Below are the code and all the weights of a small trained network. Each question names an input and a target symbol and asks about switching units off, where a switched-off unit gives its printed mean instead of its output.

import numpy as np


def w(rows, s, z=0):
    codes = np.array(rows[::2]) - 128.0
    scale = np.full(codes.shape[1], s)
    scale[-1] = z or s
    return codes * scale


def f(y):
    return np.maximum(y, 0)


def softmax(a):
    e = np.exp(a - a.max(-1, keepdims=True))
    return e / e.sum(-1, keepdims=True)


def log_softmax(a):
    a = a - a.max(-1, keepdims=True)
    return a - np.log(np.exp(a).sum(-1, keepdims=True))


def net(x, mask):
    ids = ['γδηθξσφω'.index(c) for c in x.split()]
    T = len(ids)
    res = E[ids] + P[:T]
    q, k, v = (res @ M[0].T for M in (Q, K, V))
    z = softmax(np.where(np.tri(T) > 0, q @ k.T / 3**0.5, -1e9)) @ v
    res = res + np.where(mask[0], z, O[0][:, -1]) @ O[0][:, :-1]
    y = f(res @ A[0][:, :-1].T + A[0][:, -1])
    res = res + np.where(mask[1:9], y, B[0][:, -1]) @ B[0][:, :-1]
    return log_softmax(res[-1] @ U[:, :-1].T + U[:, -1])


Q, K, V, O, A, B = {}, {}, {}, {}, {}, {}
E = w([
[147,51,128,180,89,43,144,207],'γ',
[89,177,153,155,214,160,121,156],'δ',
[48,93,186,233,132,113,145,170],'η',
[180,105,139,109,205,117,122,158],'θ',
[114,219,141,148,82,31,117,5],'ξ',
[71,109,83,189,67,171,165,124],'σ',
[150,80,48,90,128,129,165,132],'φ',
[99,144,94,117,175,200,143,101],'ω',
],0.013)
P = w([
[156,132,158,135,115,112,131,114],'0',
[127,69,97,142,154,160,86,161],'1',
[126,100,44,222,219,98,36,106],'2',
[42,169,243,1,6,94,135,160],'3',
[170,182,161,176,150,63,250,82],'4',
[40,74,32,164,192,155,76,210],'5',
[131,93,70,209,208,79,195,149],'6',
],0.0076)
Q[0] = w([
[148,107,49,207,206,141,144,124],'H1',
[68,37,61,128,157,167,5,206],'H1',
[104,117,196,21,40,188,43,148],'H1',
],0.011)
K[0] = w([
[124,203,177,140,100,23,109,31],'H1',
[124,158,215,47,60,140,188,129],'H1',
[108,66,157,91,122,227,143,248],'H1',
],0.012)
V[0] = w([
[110,130,254,239,144,58,111,190],'H1',
[197,168,184,58,235,143,94,158],'H1',
[207,44,66,80,88,45,144,180],'H1',
],0.0078)
O[0] = w([
[150,192,181,54,20,164,44,138,251],'H1',
[158,62,216,129,120,255,162,180,201],'H1',
[208,216,73,201,131,132,157,182,139],'H1',
],0.0098,0.0013)
A[0] = w([
[150,150,220,168,120,210,148,165,253],'N1',
[22,123,43,127,145,105,164,145,183],'N2',
[104,7,94,154,211,150,226,98,65],'N3',
[98,139,211,2,99,136,31,87,245],'N4',
[89,26,173,187,148,118,140,117,155],'N5',
[166,57,170,49,201,127,133,110,216],'N6',
[65,153,146,126,79,32,44,78,32],'N7',
[91,44,189,94,91,182,140,100,30],'N8',
],0.0072,0.0036)
B[0] = w([
[111,55,19,83,79,138,154,140,253],'N1',
[126,218,131,88,173,117,190,106,232],'N2',
[146,179,255,136,127,170,83,167,225],'N3',
[183,124,152,229,196,119,142,65,255],'N4',
[103,155,198,58,95,166,121,159,191],'N5',
[40,103,114,125,93,94,80,150,228],'N6',
[183,89,160,60,107,201,202,140,208],'N7',
[94,148,86,220,152,37,52,167,183],'N8',
],0.0077,0.0074)
U = w([
[129,254,104,136,32,125,25,159,81],'γ',
[91,71,103,207,140,44,42,110,162],'δ',
[213,126,201,148,93,193,101,57,64],'η',
[155,37,95,95,105,218,180,183,204],'θ',
[120,133,109,128,138,151,116,94,29],'ξ',
[65,147,42,50,140,29,150,81,251],'σ',
[152,154,135,250,219,151,187,191,27],'φ',
[81,163,242,49,119,154,104,135,97],'ω',
],0.0045,0.0026)

Each question gives the input, a string of symbols that net reads in full, and the target symbol t.
The units are the heads (3 rows each of Q, K, V and O) and the neurons (one row each of A and B). Each row of codes is followed by its name. A weight is (code - 128) times the scale printed after its matrix; where a second scale follows, it is the last column's (O, A, B and U).
mask holds one flag per unit, heads first, then neurons. A switched-off unit (its flag False) gives its mean, the last column of its rows in O or B, instead of its output. The means were averaged over made-up inputs and are rounded, as every weight is.
A unit's drop is (log p(t) with every unit on - log p(t) with that unit switched off) / (log p(t) with every unit on - log p(t) with every unit switched off).
The circuit of an input: a set's keep is (log p(t) with only the set's units on - log p(t) with every unit switched off) / (log p(t) with every unit on - log p(t) with every unit switched off). Starting from all 9 units, units are removed one at a time, each time the one whose removal leaves the highest keep (on an exact tie, the one counted first), for as long as the keep stays at least 0.8.
units of the circuit, in order: the units of the circuit, biggest drop first
most important unit: the unit with the biggest drop
k most important neurons: the k neurons with the biggest drops, biggest first
drop of u: that unit's drop, to one decimal
input η ω σ, target η: 2 most important neurons : [N4, N7]
input δ η θ θ ω θ δ, target ω: units of the circuit, in order : [H1, N3, N5]
input δ θ φ δ δ σ, target δ: 2 most important neurons : [N8, N4]
input η η θ δ η δ φ, target η: units of the circuit, in order : [H1, N4, N7]
input θ ξ φ σ θ η, target ω: most important unit : N5
input σ γ γ ω θ θ, target ω: 2 most important neurons : [N3, N5]
input δ σ ω θ η, target ω: units of the circuit, in order : [H1, N5, N3]
input η δ ω, target η: units of the circuit, in order : [H1, N4, N7]
input ξ φ θ ω γ ω, target σ: 3 most important neurons : [N3, N2, N5]
input θ η σ, target θ: 2 most important neurons : [N1, N4]
input θ θ φ ω γ, target φ: 2 most important neurons : [N1, N6]
input θ η θ ω, target η: units of the circuit, in order : [H1, N4]
input φ θ δ θ δ ω η, target δ: units of the circuit, in order : [H1, N8, N4]
input φ φ θ φ φ, target θ: 2 most important neurons : [N1, N4]
input δ ξ ω φ ω θ θ, target σ: most important neuron : [N4]
input θ φ δ θ δ φ γ, target δ: 3 most important neurons : [N8, N4, N7]
input θ θ θ σ, target θ: drop of H1 : 1.1
input φ σ φ ξ, target σ: drop of N1 : -0.1
input δ φ θ θ, target φ: drop of N6 : 0.0
input φ θ θ σ φ σ, target σ: most important neuron : [N2]
